Each row has a class, written after it.
[ 233  -97  268  188  -65 -494  392 -241  385  -26  -18 -124  -87  -34
  -60  356 -361  -84  254  -86  -37 -276  -78  299  395  140 -390  128
  125  -31 -111 -157  -74] : Fubeg
[ 113  -18 -229 -348  300 -477  626  -41  500  227 -409 -443   -1   50
  235   96 -181   63 -135 -189  162  250 -519 -139   -9 -227  -88  184
   39   54 -250   83  -91] : Ref
[  66  -35  -57 -641 -123  181  283  112  148  175  151 -550 -184 -171
  -94  -16  322  138  419 -124  295 -186 -343   40  195 -124 -400 -284
  -55  -13 -261  239  399] : vezol
[ 369  143  190  183 -326 -205  276 -207  129    2  120   44   44  127
   52  280 -334 -168  168   55  -70 -147 -143  389 -366  357 -262 -184
   44  406 -390   33  465] : Fubeg
[-118 -124 -171   82  -31  143  228   21  -19  128  -28  -52 -361 -166
  -55 -148  230 -240 -156  191 -224  299 -212  139  226  -64   88  117
  181  314  245  191   45] : Vabuk
[ -79  -85  119   77  -62  272  278   29 -201 -222 -211 -101 -395   -2
  133  211 -146 -219   40  -67  196  100  -68  489  246 -268  -48 -128
 -137  213   -4   12  406] : vuko
[-226  -81   11  286  193 -253   24 -464   72  -17  131   82  -72  200
  221 -182 -522 -134  -17   51 -133  276 -434 -219   -4  144  -92  -88
 -184  303 -261   94   93] : vuko
[ 335  -74  497  132   11  123  563 -266  -55   18 -478 -410 -439 -384
  445  260 -119 -520  164 -176   97 -374  192  534  564   25 -143   63
 -207  284  363  -24  335] : fanik
[ 308 -104  205  100 -365   44  146  -74  -64   46  -91  -32  -94   19
  -13  191  -73  -15 -114   22   44   39  284  427  -62  -48  -91  204
  109  116 -135  114  115] : kisom
[ 574 -192 -228  401   89 -483  513  125 -446  399 -165  246  124  -99
  201  -60  -52  -51  230 -164 -106  189 -332   11  210   57  337 -124
 -142 -251  -38   30  593] : lobi
[-438   86  -60 -251   27  210  284 -109   99 -179   94  128 -238  133
  -32  135  -74  433   65  172  -52   25   37  217  278  -71 -242 -123
   79  264   69  -21  251] : Ref
[ 257 -276 -209 -236  201 -274  636  -73  232  369 -163 -370 -420  -51
   -2 -250 -179 -101   51  -24 -160    6 -622 -418  148  319 -103  -24
 -266 -682   -4 -139 -168] : kevug
[ 324 -104 -189  -29  275 -444  707 -238 -146  296   68   73 -239  178
  213  173 -140  135   25   34  -81  318  -26   59  207   -6 -243   25
  -23  194 -185  -65  273] : botib
[ 312  133   49  149  108   47  166  -13 -327    7  -25  171  -94  -25
 -269   42   77  344   19   13   86   90 -237  284  252   97  251   13
   -7   36   87  187  -16] : lobi
[  32  151  161  228 -223  307   74 -130  -79   40  111 -151 -295 -141
 -363  -43   75   48  259  132 -176  114   16   90  252  101   83   84
   33  -79 -152   99 -208] : kub
[ 199   67 -373 -811 -374 -174  509  114   65   70  -22  204  381  235
 -351  -42  183  175  366   77  -35 -138 -239   19   51   43 -178 -653
 -432  -30 -180  -74  682] : Nepip
[-230  514  220  -99 -233   -3  369 -185  134    1  -56   40 -108  105
 -220  179  262  -63  -47  215 -101 -106 -413  173  319  -52   84 -209
  -57  584 -147  453  106] : kevug
[ 151   12  416  583 -171   58  158   19   25  -45 -141  261  286 -162
 -341  169   45  -41  -41  -14  108   48 -142  206  121  -34   57   62
  211 -188  -92  353  342] : vezol
[-305   75  -43 -308 -233  101  116 -120 -181 -152  207  371 -254   99
  -49  248  210  232   17  288   61  -21  -79  169  204 -142 -214 -158
  189  251  -92  335  579] : Vabuk
[ 186  196  401  596 -294   98   84  170   44   92 -174 -253 -252 -371
  468  352  -11 -145   43 -164  238 -383  171  492   20 -292  -42  -89
  126   78 -136  202  626] : kevug
[-101 -158  258  114 -189   83 -243   45 -105 -114  -37 -129  -27 -126
  183  227 -172 -162   20   21  372   58 -210  407  217 -186 -103  -10
   38   46   -7  348  390] : Vabuk
[ 222  -82  229  291   69  140  408  -82 -207 -214  -99  275 -423 -133
 -209  -37   11  101 -221  114  325  140   44  402  243 -171   64  -60
   58  332  255  222  451] : kisom
[ 278  -57 -118 -380 -346  -52  270  186  278   45  -88 -194 -329  -36
 -249 -245  165   57  -72   35  117 -482    5  -50  -88   47 -282 -337
 -407  201 -140 -300  511] : vuko
[   5 -195  -34  226 -148 -189  530   -5  100  182   46  422   68 -132
   65  207  -31  245  203 -180  -61  -37  115 -127  553 -214 -247   37
  222  264 -223  -77  111] : vud
[ 185   -9  258   55  -96 -632  187  147   97  371  -60 -524  274   61
  177  286  209  138   25 -389   44  -93  -24  246 -119  -45 -338  161
   84 -578 -440  259  524] : kisom
[ 208 -133    4   38 -266  137   31  159   97  238  193 -314 -342   93
    8   71   56 -163  -46  -35 -544  252  123   66 -447   46  198  191
  302 -141 -105    3  147] : kub
[ -37 -144  196  189 -311   12  302  -24  -76  -18 -185  -94   73  -22
  140  203  -47 -362  139   51  124   77  105  396  243   13 -305   56
    5  357 -123   72  492] : kevug
[ 138   37  110   37   -2  -25   46   80 -129  -47   37 -148  131 -199
 -130 -103  101  394  110 -227  375  130  163  142   67 -113   46   80
   60  109  -23   69  346] : Ref
[ 228   26  108  166  274   10  -12 -190  -43 -119 -203  107  -65 -164
  123  237   51  159 -223  -30  316   79 -131  294  -10  -10 -223   75
   43  209   10  257  192] : fanik
[  17 -195  113   -5  -23 -301  158   39   33  -55 -217 -369 -394 -303
  275  366  141 -537  258 -190  328 -379 -179  291  586 -106 -303 -110
 -214  323  -27 -104  302] : kub
[ -83  -16  123   64  157  139  400  -34 -200 -177   55  110 -201   95
 -110   37  -61  159   10   95  259  152   22  489  308 -208 -138  -78
  168  281  152  214  237] : kisom
[-496   80 -115  272  -16 -140  -34   16   97  257 -381 -240  227 -409
  644   -7 -199  452  132 -402  102   40 -300 -139  396  -91  -50  -63
 -317 -165 -159 -126 -146] : Fubeg
[ 350   84    6  162 -139  -75 -475   -9  313 -303  -34 -105 -128 -243
 -219   88 -303  146  274  -86  139 -287 -212  236  -60   17  110   -2
  -79   67 -121 -198 -137] : Nepip
[ -29  -86  -25  178  197   -1   24    1 -290  -64  -25  102   36  -89
  -10    0   39  226   86 -107  -23  129  -94  214  225   98  -91  122
  -42 -120   78   36   13] : vud
[  40  127  -43   79  -34  243  246  -72   -2   76  -80  202 -309  -23
  -12  243  -35  290  -86  122   16  116  -17  181  181 -191    4  -82
   20   11  -86  117 -189] : kisom
[ 321 -265   77  -95  -24 -145  354   68 -228    2  228  -76 -217   95
 -133  -62  -74 -155  103  120  193  -46  211  288  215 -124 -168  -42
   93 -100  111    3  214] : Fubeg
[ -56 -256  -89 -382  115  278 -256  245  146   24  -30 -651 -714 -141
  517 -190 -162 -137   18 -314  -91 -485 -243   21   21 -366   44 -138
 -209 -175   26 -133 -151] : kisom
[ -89   60  131   34  114  181  489  -27  -78 -194 -360   16 -166   11
  -62  288   29   96 -171  -33  172   78 -190  481  129  -29 -182  -37
  -10 -136   37  144  317] : Nepip
[ 460 -399 -187 -609  143  -62  391   51  -52  147  253 -506 -140  148
   88 -899 -244  109  175  -58  286  -79  -80    6  273 -489 -107 -182
 -127  592  -34  158  347] : lobi
[-155  -32 -103  325  113  143 -133   11   87 -122 -221  -43 -175 -424
   25 -184   96  258   -1   70   68  122    8   97  122   -7 -113  198
   79   84  192   -6  221] : botib
[ -39   16 -111  141  565  -55  615  -51   12  -28 -430 -472 -382 -337
  265 -261  214 -246 -195 -127  433   70 -291  244 -105  -74 -232   76
  112  -17  211  246  137] : kisom
[ 127  -11  258  227  134  122  481  -10  153  134  -72 -238 -209 -106
 -109   43 -113  277  -86   90  269   15  -13  449  489 -217 -444  -11
   35  -26  -29  218  126] : botib
[-148  -37  158   58  -34   95 -130   -3   46 -218  -97   93   45  -48
  -26  322  -28  -82   23  -73   98  154 -210   33 -117  165  -43  146
  122  115  -64  139   84] : vud
[  65   20 -182  361  126   67  -24   39 -230  -63 -311  -42  -93 -404
   13 -114  254  -31  112   43  -11   83  -99  315  121   46   56  194
   75 -192  227  104   76] : kub
[ 429  -99 -104    0  138 -173  155   54 -235  365 -197  -88 -360 -192
  290   85  -27  547  -55  -52  -29  -50 -246  214  549 -235   75  221
 -156 -108  -54  143  183] : Ref
[ -52 -111   43  203   31 -173   78 -333 -183 -167  157  306 -192 -106
 -100  262  -29   34   16  -17  278  249 -234  259  179  126  -98  -69
   81   69   26  213    1] : kisom
[-579  175  -60  -11 -193 -127   33  -47  199 -179  -71 -104 -247 -209
  102  107  -23 -140  110  165  322  106 -351  133  357 -169  121 -242
 -150  582  184  141   36] : vud
[  77 -198   36 -388 -324  394  444 -177 -120  195  184 -258 -231  -71
  134   30   -5 -192  416 -273 -283  197 -301  211  220   47  -70 -206
  -17  384 -187  228  428] : Nepip
[ 267  -12 -228 -124  289 -253  736  -18  108  172 -167  -28 -389  -64
  313  770  274 -158 -165 -304  147  137 -177  283  -53  -17 -317 -358
 -101 -216  -14 -157  194] : kevug
[  80  134  -12  341 -246   57  263  -20 -116   26 -118   47 -189 -362
  257  357  183 -420   38 -156   19   29  -96  600   96 -163  140 -273
   44  330  120  144  342] : Vabuk
[ 803 -142 -285  138  436 -469  429 -113 -118  253 -628   41  230 -247
  446  329  131 -290  -49 -466    2   74   19   -5 -127    1 -116  -28
 -407 -517 -132 -299   96] : fanik
[ -67  179  -85 -641 -145   24  116 -451 -182   71  141  236  -66  307
   45  851  127 -365  267   13 -374  329 -418  -98  120  146   72  -16
   34   47 -389  275 -385] : Vabuk
[ -91   45  228  446   63   24   21 -281  117  -16  -12  -75   13 -249
   -2  147 -102   -6  143  -68  111  406  -91  125   90   94  -31  182
  245  -35  112  294   99] : vuko
[  -7  151  -41 -135  171    4  532   44   74  341 -239 -498 -219   17
  434  147 -132 -229  -39 -249   35 -108 -176   -6 -246  129   -5 -180
 -181 -427  -48 -121 -357] : kisom
[ 211 -286 -131  -27    4  279  177  114 -165 -128 -408 -115  -76 -238
   20 -235  -23 -239 -136  -38  214   -2 -269  347  -28  -33 -139   96
  -40 -124   90   85  144] : Vabuk
[  45   54  188  165   34   -7  202  -42   -5 -168 -119   74  230   -6
 -160  164 -223  345  141   -8  337  252  -28  330  280  -20 -215   18
   13  218  -77   42  182] : Fubeg
[-110  -34 -151  146   75  176   86  -15   83 -135 -205   99  -36  -91
  -22  -76   11  -52  -52   85   70   14  -89   79   30   78  -89  -59
  -20  273   71  -67  -28] : lobi
[-195   87  -51 -281    2 -197   87   59  -48 -159 -334  209 -189  119
  170  525 -147  428 -152  -34  199  160 -135 -163   16  174  170  176
  -88  253   14 -324    9] : Fubeg
[-191   83 -408  437  591 -201  849  218   75  383 -618 -668 -538 -535
  392  101  307 -123  240   35  102  148 -522  181  243  164 -283  199
  118 -644  204  -72  217] : vezol
[  50   65  141  189  163  -45   16 -120  -47 -104 -218  -45 -114  -74
  246  288 -118 -110  -93   81  262  197  -84  244   48  -29 -108  -38
 -150  189    5  121  260] : Fubeg
[ -24  256   78  198  -52 -168  -48   38   32  136 -237  181 -322 -106
  310  587  125  724 -353  -58  -27  -72 -222  330  431 -313  -42   -5
 -165  284 -249  143  222] : Fubeg
[  35  132 -278 -270  123 -101  391   30  285   29  -53 -126 -139   69
  146 -206 -307  431   -4 -267   -8 -236 -463  -60 -246   33  -21 -332
 -160  189 -200 -241   63] : Nepip
[ 161  -18  -17  241   95 -147  241  -47   28 -154   79   67  -20 -101
 -206  214   18   37  328   26  152  215 -259  367   76    1 -141   76
  356  299  -84  151  440] : vezol
[ 289   24   14  349  147   64  236  -57  -30  -55 -123  137 -227 -212
 -130  221  -19   13 -106  -19  133  280  -98  260    3   37   76  154
  200  180   86   39  -79] : botib
[  90 -130  166  413   82   45   54   77 -207  225 -334 -323 -218 -332
  493  291  -69 -277  121 -365    2   91 -233   -5  195   83  153  334
   30 -237  -87   -2  -92] : kevug
[ 175 -245  -40 -191  201  -48  661 -283  227  315 -135 -103 -533 -104
  167  171  -73  -74  -24 -204 -159   -4 -471 -313  322  138 -260   88
   -1  -84 -127   27 -143] : vuko
[ 357 -128   96  306  -40 -479 -766 -157   60  114  303 -359 -219  -61
  388 -335 -288 -195   59   12  -15   78  -49 -311 -372 -243  226   11
 -224   41 -326  235  676] : vuko
[ -30 -161 -143  186  212 -492  231   26   74    8 -254   97 -297 -139
  172  719  150 -448  -98 -127  289  123 -554  -25   58  166 -156    8
   54  -10 -151  -80   46] : fanik
[-164  -38 -182 -176 -112  -70  -91 -175   62  -88 -349  102 -354  117
   51  102  -90  -55 -369  185 -362 -216 -707    1  -16  286   27  313
 -100   -1 -162   54 -496] : kevug
[ 146 -213  -11 -206   41  -69  569  -64  210  119  319   60 -485  318
   29 -149 -213 -131 -223   47 -298  -79  -35   -3   46  -71  -82 -489
 -190  594   69 -220  380] : fanik
[-253 -184   66  -22   90   57  598  -18  142  -57 -177 -249  -80  -30
  -73  121 -112   15   -2   -6  246  372 -206  362  289   44 -390  138
  230   66  113   89    2] : Fubeg
[  90  -92  124   15  -35   53  366  -40   14 -254  -65  132  -50   45
 -291  -44 -137  147  -17  -48  163  -30 -388  381  139 -102 -139  -19
  186  204 -130  264  371] : Nepip
[ 108 -129  -62  -11  346   86  550  -67   62 -150 -143 -116 -477 -231
 -176  120  424   18 -251 -134  121  226   87  227  -17  -37 -359   23
  123 -248  162  -32  174] : Fubeg
[  61  375  -18 -483  137 -124  169   17  108  136 -247 -252   12 -161
  213  291  232  539   -7 -413  363 -133 -305  -70 -116 -244   79 -371
 -292 -737 -124  253   70] : kisom
[ -71 -119  -54 -363   28  -44  179 -114  188  -25 -352 -149 -408 -381
  271  393  303  -24  -52 -220   10  106 -240  -92  110  -43   17  166
    8 -213  233  164  145] : vud
[ 232   34 -404 -383  282  -96  137 -159  -66    7 -116  -37 -477 -126
   45  128  317 -134 -235 -101    2  -63 -261  -63 -320  101   82   71
   33 -374  186    1 -476] : vuko
[ 120 -108 -565  187  250   30   18  137 -198  301   38   57 -412  -76
  184 -172  -98  -62  150  170 -298  212 -302 -457 -150  164  342  151
   47  -77  -63 -317 -407] : vezol
[-192 -207  -52  -69  203   64  850   70 -123   65 -259 -144 -380  162
  151 -275 -127  380 -289   -4  156  142   38  -40   96  -32 -144  344
  291  231   12  -61  217] : lobi
[  35 -142 -128 -216  -18  198  294 -120 -105 -162  -67  275 -332  -92
  -34  237  188  114   64  174   96  235 -148  235  259 -185 -112  -35
  123  457   73  203  569] : vezol
